Below is a small trained network, with its code and all its weights. Each question gives an input and a target symbol and asks what happens when units are switched off, that is, made to give their printed mean instead of their output.

import numpy as np


def w(rows, s, z=0):
    codes = np.array(rows[::2]) - 128.0
    scale = np.full(codes.shape[1], s)
    scale[-1] = z or s
    return codes * scale


def norm(h):
    return h / np.sqrt((h * h).mean(-1, keepdims=True) + 1e-5)


def f(y):
    return np.maximum(y, 0)


def softmax(a):
    e = np.exp(a - a.max(-1, keepdims=True))
    return e / e.sum(-1, keepdims=True)


def log_softmax(a):
    a = a - a.max(-1, keepdims=True)
    return a - np.log(np.exp(a).sum(-1, keepdims=True))


def net(x, mask):
    ids = ['αβγζημξπσφ'.index(c) for c in x.split()]
    T = len(ids)
    res = E[ids] + P[:T]
    u = 0
    for l in range(2):
        r = norm(res)
        for j in range(2):
            rows = slice(3 * j, 3 * j + 3)
            q, k, v = (r @ M[l][rows].T for M in (Q, K, V))
            z = softmax(np.where(np.tri(T) > 0, q @ k.T / 3**0.5, -1e9)) @ v
            o = O[l][rows]
            res = res + np.where(mask[u + j], z, o[:, -1]) @ o[:, :-1]
        u += 2
        y = f(norm(res) @ A[l][:, :-1].T + A[l][:, -1])
        res = res + np.where(mask[u : u + 4], y, B[l][:, -1]) @ B[l][:, :-1]
        u += 4
    return log_softmax(norm(res)[-1] @ U[:, :-1].T + U[:, -1])


Q, K, V, O, A, B = {}, {}, {}, {}, {}, {}
E = w([
[93,231,128,158,45,77,147,97,135,69,117,149],'α',
[82,144,152,178,147,58,191,138,84,111,140,94],'β',
[215,152,115,98,38,206,155,184,27,226,85,137],'γ',
[124,155,96,164,196,54,195,116,117,130,108,111],'ζ',
[102,253,110,199,187,102,98,115,198,149,133,103],'η',
[176,41,101,187,117,85,81,31,109,126,209,114],'μ',
[164,132,151,170,56,3,153,96,177,136,99,122],'ξ',
[129,139,130,135,158,70,165,102,163,126,170,221],'π',
[146,118,112,170,104,95,225,102,122,74,109,122],'σ',
[200,158,94,173,167,81,161,100,176,96,110,109],'φ',
],0.0055)
P = w([
[132,78,177,49,186,202,85,154,99,128,84,148],'0',
[137,125,42,170,145,96,174,255,192,20,246,112],'1',
[160,150,58,170,137,67,190,203,173,77,214,127],'2',
[144,145,69,175,141,66,180,168,147,104,200,122],'3',
[146,142,78,179,146,69,170,145,127,119,183,120],'4',
[134,137,95,178,143,82,173,122,111,122,174,130],'5',
[132,128,108,189,134,93,158,108,120,133,155,133],'6',
[122,122,118,188,135,113,159,90,116,133,152,138],'7',
[106,125,137,192,130,129,145,88,112,141,149,146],'8',
[119,116,157,194,129,127,148,76,103,147,142,146],'9',
[140,120,174,187,129,136,150,76,112,157,132,151],'10',
[143,115,162,190,126,149,148,74,92,167,134,157],'11',
],0.0033)
Q[0] = w([
[61,117,176,25,128,80,147,97,190,34,134,95],'0.h1',
[162,186,66,243,94,59,175,65,116,152,248,159],'0.h1',
[120,153,180,223,69,80,100,65,208,140,139,231],'0.h1',
[153,133,115,92,172,185,139,156,175,126,111,89],'0.h2',
[78,107,152,5,137,106,141,199,214,68,109,92],'0.h2',
[132,149,137,248,135,101,161,36,33,88,121,153],'0.h2',
],0.0028)
K[0] = w([
[76,210,65,225,73,96,176,68,125,186,155,143],'0.h1',
[220,24,172,79,93,217,31,156,57,198,136,124],'0.h1',
[183,169,115,39,97,167,213,238,106,183,169,113],'0.h1',
[71,177,71,212,53,116,60,65,63,94,84,116],'0.h2',
[109,88,105,206,110,4,88,112,170,123,209,194],'0.h2',
[185,115,92,116,118,208,188,210,104,92,55,176],'0.h2',
],0.0026)
V[0] = w([
[181,178,127,70,71,215,106,228,62,231,97,129],'0.h1',
[139,98,248,157,66,71,165,99,143,73,126,223],'0.h1',
[133,175,56,164,70,124,192,85,42,75,101,101],'0.h1',
[26,183,138,186,182,4,74,26,166,33,127,110],'0.h2',
[115,98,209,185,154,171,104,79,59,178,150,102],'0.h2',
[119,100,66,180,108,164,88,36,133,79,181,104],'0.h2',
],0.0029)
O[0] = w([
[133,85,175,33,71,108,180,129,97,204,128,131,175],'0.h1',
[148,80,128,163,163,149,76,198,127,129,146,84,125],'0.h1',
[118,92,57,63,184,139,132,169,157,182,101,132,254],'0.h1',
[102,106,106,113,105,71,127,213,138,3,162,165,147],'0.h2',
[55,119,139,157,171,133,183,106,155,125,92,75,55],'0.h2',
[125,168,138,134,155,22,181,174,195,151,55,134,76],'0.h2',
],0.0044,0.0028)
A[0] = w([
[150,105,84,147,34,119,116,54,93,115,120,127,106],'0.n1',
[158,132,39,62,134,101,199,166,144,156,79,105,132],'0.n2',
[103,172,85,246,135,100,126,178,234,129,194,130,6],'0.n3',
[134,96,196,3,192,190,117,108,126,247,65,85,146],'0.n4',
],0.0032,0.0018)
B[0] = w([
[89,161,202,138,197,128,54,134,146,109,154,112,189],'0.n1',
[73,181,129,144,91,143,119,196,103,163,193,73,235],'0.n2',
[146,80,97,189,124,173,219,115,2,141,147,48,253],'0.n3',
[73,138,151,186,53,206,212,12,117,99,57,179,213],'0.n4',
],0.0043,0.0032)
Q[1] = w([
[128,135,102,239,116,118,187,136,83,73,213,189],'1.h1',
[119,197,121,151,115,109,165,100,84,120,179,108],'1.h1',
[128,113,139,197,80,160,128,59,103,156,38,191],'1.h1',
[73,91,117,97,182,144,76,51,149,131,60,133],'1.h2',
[170,118,102,168,125,113,91,200,120,40,187,147],'1.h2',
[140,127,174,3,166,182,109,122,188,144,40,146],'1.h2',
],0.0074)
K[1] = w([
[84,115,249,18,165,85,117,51,186,151,66,194],'1.h1',
[59,151,203,108,115,70,109,119,133,59,109,183],'1.h1',
[141,94,200,108,236,223,87,151,171,25,42,131],'1.h1',
[149,120,64,191,184,165,128,149,81,67,124,86],'1.h2',
[165,184,138,27,91,161,234,66,43,255,96,57],'1.h2',
[106,127,36,196,171,110,193,185,125,46,176,105],'1.h2',
],0.006)
V[1] = w([
[204,186,116,191,97,131,120,113,146,130,53,62],'1.h1',
[173,36,82,138,193,111,167,93,119,165,152,147],'1.h1',
[175,178,89,62,134,131,146,65,157,116,118,238],'1.h1',
[178,151,199,171,100,183,87,104,87,156,202,138],'1.h2',
[113,157,47,161,118,253,134,179,70,146,95,139],'1.h2',
[38,194,142,181,148,97,201,66,103,106,163,117],'1.h2',
],0.0061)
O[1] = w([
[134,198,215,197,108,123,113,175,57,140,139,157,81],'1.h1',
[229,185,76,67,158,108,135,115,130,177,107,121,110],'1.h1',
[117,132,115,129,171,79,168,78,82,123,188,242,132],'1.h1',
[151,98,234,117,190,176,145,137,165,121,139,96,157],'1.h2',
[113,149,129,155,122,242,253,142,136,105,139,148,191],'1.h2',
[67,177,146,54,134,84,159,104,160,104,165,86,253],'1.h2',
],0.0066,0.0056)
A[1] = w([
[50,92,121,165,82,112,132,155,94,117,150,135,95],'1.n1',
[98,106,1,175,66,126,111,183,136,69,124,103,140],'1.n2',
[97,169,78,43,158,105,166,94,155,96,169,173,165],'1.n3',
[130,81,122,169,170,150,123,87,169,76,145,145,4],'1.n4',
],0.0054,0.0024)
B[1] = w([
[146,117,156,216,99,95,87,178,231,100,188,109,183],'1.n1',
[92,116,195,57,116,112,117,41,132,219,2,247,215],'1.n2',
[155,78,45,140,92,210,11,159,42,80,162,131,255],'1.n3',
[162,107,154,135,215,55,139,94,235,174,108,186,144],'1.n4',
],0.0052,0.0062)
U = w([
[174,66,154,179,101,194,13,183,88,104,80,103,123],'α',
[94,147,191,78,121,131,148,50,86,164,142,143,38],'β',
[194,186,166,184,161,94,110,136,60,105,147,223,80],'γ',
[139,152,138,152,102,254,204,163,127,154,108,135,210],'ζ',
[69,112,94,72,99,159,126,98,219,80,20,59,1],'η',
[144,116,11,50,126,139,118,93,98,99,159,181,135],'μ',
[165,164,122,87,91,19,87,154,159,195,112,81,213],'ξ',
[34,120,171,133,72,124,106,123,132,56,204,95,160],'π',
[192,72,152,136,223,141,127,62,196,139,168,79,175],'σ',
[94,63,114,176,80,120,110,110,187,166,65,235,118],'φ',
],0.0068,0.003)

Each question gives the input, a string of symbols that net reads in full, and the target symbol t.
The units are the heads (3 rows each of Q, K, V and O) and the neurons (one row each of A and B). Each row of codes is followed by its name. A weight is (code - 128) times the scale printed after its matrix; where a second scale follows, it is the last column's (O, A, B and U).
mask holds one flag per unit, layer by layer, with each layer's heads first. A switched-off unit (its flag False) gives its mean, the last column of its rows in O or B, instead of its output. The means were averaged over made-up inputs and are rounded, as every weight is.
A unit's drop is (log p(t) with every unit on - log p(t) with that unit switched off) / (log p(t) with every unit on - log p(t) with every unit switched off).
The circuit of an input: a set's keep is (log p(t) with only the set's units on - log p(t) with every unit switched off) / (log p(t) with every unit on - log p(t) with every unit switched off). Starting from all 12 units, units are removed one at a time, each time the one whose removal leaves the highest keep (on an exact tie, the one counted first), for as long as the keep stays at least 0.8.
units of the circuit, in order: the units of the circuit, biggest drop first
most important unit: the unit with the biggest drop
k most important neurons: the k neurons with the biggest drops, biggest first
top k neurons in layer l: the k neurons of layer l with the biggest drops, biggest first
heads that matter: for each layer, one digit per head in row order, 1 if its drop is at least 0.15 and else 0, layers parted by /
input ζ γ β μ φ π π σ, target μ: most important unit => 1.h1
input π ζ μ η ζ φ ζ, target σ: units of the circuit, in order => [0.h1, 1.h2]
input ξ α ζ α η, target α: units of the circuit, in order => [1.h2, 1.h1]
input σ ζ γ φ ζ γ σ η ζ ξ, target ζ: units of the circuit, in order => [0.h1, 1.h2, 0.n3, 1.h1]
input γ μ μ η β η μ ζ α γ, target β: 2 most important neurons => [0.n3, 0.n4]
input ξ α β ζ, target α: units of the circuit, in order => [0.h1, 1.h1]
input φ ζ ζ ξ φ γ γ μ, target γ: units of the circuit, in order => [1.h1, 0.h1, 0.n2]
input η ζ α γ μ σ, target σ: heads that matter => 11 / 01
input η π ξ ξ η η ζ β μ, target π: heads that matter => 11 / 11
input φ ζ ζ ξ η α, target γ: units of the circuit, in order => [0.h1, 1.h1, 0.n2]
input γ η π η, target μ: heads that matter => 10 / 10
input α η γ σ, target ζ: heads that matter => 10 / 01
input γ η ζ ζ β ζ α ζ ζ, target π: heads that matter => 10 / 10
input ζ γ α ξ, target ξ: units of the circuit, in order => [0.h1, 1.h2]
input γ α ξ π σ η σ π ζ, target μ: units of the circuit, in order => [1.h1]
input ζ α γ γ γ μ α γ ζ ζ, target μ: heads that matter => 00 / 11
input φ φ ζ, target γ: units of the circuit, in order => [0.h1, 1.h1]
input ξ ζ φ ζ ζ ζ ζ π ζ ζ ζ ξ, target α: heads that matter => 10 / 11
input γ ζ φ, target ζ: heads that matter => 00 / 01
input β π π α, target η: units of the circuit, in order => [1.h1]
input γ α φ α ζ ξ ζ μ α ζ σ, target π: units of the circuit, in order => [1.h1, 1.n2, 0.n1]
input σ ζ π γ α φ π, target μ: units of the circuit, in order => [1.h1, 1.n3]
input ζ ζ π ζ ξ ξ β, target μ: 2 most important neurons => [0.n3, 0.n2]
input σ π α β ζ σ φ σ γ α ζ σ, target π: heads that matter => 10 / 11
input β γ σ η σ φ π ζ σ γ ζ, target η: 2 most important neurons => [0.n3, 0.n4]
input α φ α γ η σ ξ α ζ β φ γ, target φ: top 2 neurons in layer 0 => [0.n3, 0.n4]
